[[ 11 -34 -25  17  -7 -12]
 [ 39   1 -31  15 -15   4]
 [  8 -26 -33  41  -2 -19]
 [ 20 -24 -12   1  -6  -6]
 [ 31  33   3 -16  -8  20]
 [  1  14 -33  48   0 -11]]
->
[[-11   0  48 -33  14   1]
 [ 20  -8 -16   3  33  31]
 [ -6  -6   1 -12 -24  20]
 [-19  -2  41 -33 -26   8]
 [  4 -15  15 -31   1  39]
 [-12  -7  17 -25 -34  11]]

[[ 25 -18 -14 -10 -14 -29 -22 -15]
 [ 17   5 -13 -13   4   0  10  -3]
 [  4  21   3   9  -6 -13 -22 -30]
 [ 33  29  50  23   9  12   8   3]
 [-31 -20   0  15   7  -4   8  21]
 [ -2  11  13  11   6   4 -20 -18]
 [ -7  13   7   0  13   8 -10 -14]
 [-10 -25 -14  -6  -5   6   2   4]
 [ 29   6  -2  -1  -9 -21 -14   8]
 [ -2  -5  -1   6  29  17   9   9]]
->
[[  9   9  17  29   6  -1  -5  -2]
 [  8 -14 -21  -9  -1  -2   6  29]
 [  4   2   6  -5  -6 -14 -25 -10]
 [-14 -10   8  13   0   7  13  -7]
 [-18 -20   4   6  11  13  11  -2]
 [ 21   8  -4   7  15   0 -20 -31]
 [  3   8  12   9  23  50  29  33]
 [-30 -22 -13  -6   9   3  21   4]
 [ -3  10   0   4 -13 -13   5  17]
 [-15 -22 -29 -14 -10 -14 -18  25]]

[[  1 -24 -32 -10  -7   3  20 -10]
 [ 10  -4 -11  -8  -7 -12   7  -9]
 [-14  12  30   8  10  -5 -11  -3]
 [ 11  -4   2   0  -5 -17  15   0]
 [ -5  11  10   9  16 -39  15   9]
 [  7  -1 -10 -18  12   9   2  -8]
 [ 23   2  -2 -17 -23 -14  19   6]
 [ 26 -18 -13 -26 -20  -1  10   0]]
->
[[  0  10  -1 -20 -26 -13 -18  26]
 [  6  19 -14 -23 -17  -2   2  23]
 [ -8   2   9  12 -18 -10  -1   7]
 [  9  15 -39  16   9  10  11  -5]
 [  0  15 -17  -5   0   2  -4  11]
 [ -3 -11  -5  10   8  30  12 -14]
 [ -9   7 -12  -7  -8 -11  -4  10]
 [-10  20   3  -7 -10 -32 -24   1]]

[[ 46  -9]
 [ 26  31]
 [-43  -7]
 [-17 -34]]
->
[[-34 -17]
 [ -7 -43]
 [ 31  26]
 [ -9  46]]

[[-11 -29   3 -26   5 -22  26  -9]
 [ -5  41  31  41  31   0  -8   7]
 [ 31 -11 -28  13  14 -27  33  39]
 [ 22 -24 -35  11   1   6  22  40]
 [ 30   6  -6  15  18 -13  25  28]
 [  8 -18 -21  -6 -14  51 -34 -11]
 [  0  41  26  39  51 -41  35  14]
 [ 32  31  26  15  18 -24  34  28]
 [ -8  34  29  35  18  21 -28  13]
 [ -6  23  21  27  21   7  -3   5]]
->
[[  5  -3   7  21  27  21  23  -6]
 [ 13 -28  21  18  35  29  34  -8]
 [ 28  34 -24  18  15  26  31  32]
 [ 14  35 -41  51  39  26  41   0]
 [-11 -34  51 -14  -6 -21 -18   8]
 [ 28  25 -13  18  15  -6   6  30]
 [ 40  22   6   1  11 -35 -24  22]
 [ 39  33 -27  14  13 -28 -11  31]
 [  7  -8   0  31  41  31  41  -5]
 [ -9  26 -22   5 -26   3 -29 -11]]

[[  5  -8  -1  -8   1   4   2   7]
 [ -7   7   8 -39   1   3  -7   6]
 [ -7  22 -11 -12  -7 -21  -7   1]
 [ -9  -1  11 -43   0   8  17 -16]
 [-23  -2   3 -38   2  -4  18 -10]
 [ 14 -22   9  39  -5  24 -24  24]
 [ -1   8  -8  -8   2  -9   7  -6]
 [  7   6   7 -32   2   9   6 -10]]
->
[[-10   6   9   2 -32   7   6   7]
 [ -6   7  -9   2  -8  -8   8  -1]
 [ 24 -24  24  -5  39   9 -22  14]
 [-10  18  -4   2 -38   3  -2 -23]
 [-16  17   8   0 -43  11  -1  -9]
 [  1  -7 -21  -7 -12 -11  22  -7]
 [  6  -7   3   1 -39   8   7  -7]
 [  7   2   4   1  -8  -1  -8   5]]
